Here is a tiny trained network, its code and every weight. The questions are about switching its units off for an input and a class, where a switched-off unit gives its printed mean instead of its output.

import numpy as np


def w(rows, s, z=0):
    codes = np.array(rows[::2]) - 128.0
    scale = np.full(codes.shape[1], s)
    scale[-1] = z or s
    return codes * scale


def f(y):
    return np.maximum(y, 0)


def log_softmax(a):
    a = a - a.max(-1, keepdims=True)
    return a - np.log(np.exp(a).sum(-1, keepdims=True))


def net(x, mask):
    res = np.array(x, float).reshape(1, 3) / 4 @ E
    y = f(res @ A[0][:, :-1].T + A[0][:, -1])
    res = res + np.where(mask, y, B[0][:, -1]) @ B[0][:, :-1]
    return log_softmax(res[-1] @ U[:, :-1].T + U[:, -1])


A, B = {}, {}
E = w([
[133,254,68,113,135],'x0',
[78,113,92,85,87],'x1',
[157,143,162,180,180],'x2',
],0.011)
A[0] = w([
[207,215,106,173,190,97],'N1',
[162,220,94,148,158,175],'N2',
[133,251,47,110,142,175],'N3',
[201,87,233,234,238,113],'N4',
[38,36,140,68,40,119],'N5',
[192,214,104,167,182,120],'N6',
[188,205,109,177,193,95],'N7',
[137,67,155,128,111,254],'N8',
[45,240,12,35,65,110],'N9',
[196,53,255,228,229,136],'N10',
],0.0059,0.0081)
B[0] = w([
[77,138,174,143,208,175],'N1',
[139,182,183,103,182,204],'N2',
[162,233,147,117,161,225],'N3',
[114,153,65,234,89,225],'N4',
[65,33,91,89,114,203],'N5',
[86,153,179,129,206,180],'N6',
[81,134,161,145,197,169],'N7',
[191,56,153,101,40,255],'N8',
[164,255,70,147,82,219],'N9',
[137,144,67,226,64,246],'N10',
],0.0085,0.0086)
U = w([
[194,54,163,124,81,254],'0',
[147,173,24,179,77,50],'1',
[194,175,180,61,158,213],'2',
[22,142,207,148,204,29],'3',
[1,61,103,47,104,62],'4',
],0.0085,0.0061)

Each question gives the input, the list of numbers given to net, and the class t.
The units are the neurons (one row each of A and B). Each row of codes is followed by its name. A weight is (code - 128) times the scale printed after its matrix; where a second scale follows, it is the last column's (A, B and U).
mask holds one flag per neuron, in row order. A switched-off neuron (its flag False) gives its mean, the last column of its row in B, instead of its output. The means were averaged over made-up inputs and are rounded, as every weight is.
A unit's drop is (log p(t) with every unit on - log p(t) with that unit switched off) / (log p(t) with every unit on - log p(t) with every unit switched off).
The circuit of an input: a set's keep is (log p(t) with only the set's units on - log p(t) with every unit switched off) / (log p(t) with every unit on - log p(t) with every unit switched off). Starting from all 10 units, units are removed one at a time, each time the one whose removal leaves the highest keep (on an exact tie, the one counted first), for as long as the keep stays at least 0.8.
units of the circuit, in order: the units of the circuit, biggest drop first
unit that matters most: the unit with the biggest drop
top k neurons: the k neurons with the biggest drops, biggest first
drop of u: that unit's drop, to one decimal
input [-6,2,-4], class 4: units of the circuit, in order -> N5
input [2,-7,6], class 3: units of the circuit, in order -> N1; N7
input [-1,1,-5], class 4: units of the circuit, in order -> N5; N10
input [2,7,5], class 2: units of the circuit, in order -> N10; N4
input [6,0,5], class 3: units of the circuit, in order -> N1; N6
input [4,4,2], class 2: top 2 neurons -> N10; N4
input [-3,-4,5], class 1: top 2 neurons -> N4; N10
input [-5,-4,7], class 1: top 2 neurons -> N4; N10
input [3,-1,-7], class 2: top 3 neurons -> N10; N4; N3
input [8,1,4], class 2: top 2 neurons -> N3; N9
input [-5,1,-5], class 4: drop of N9 -> 0.1
input [-5,-2,4], class 1: drop of N4 -> 0.7
input [-3,1,-2], class 4: drop of N5 -> 0.4
input [3,0,2], class 3: unit that matters most -> N8
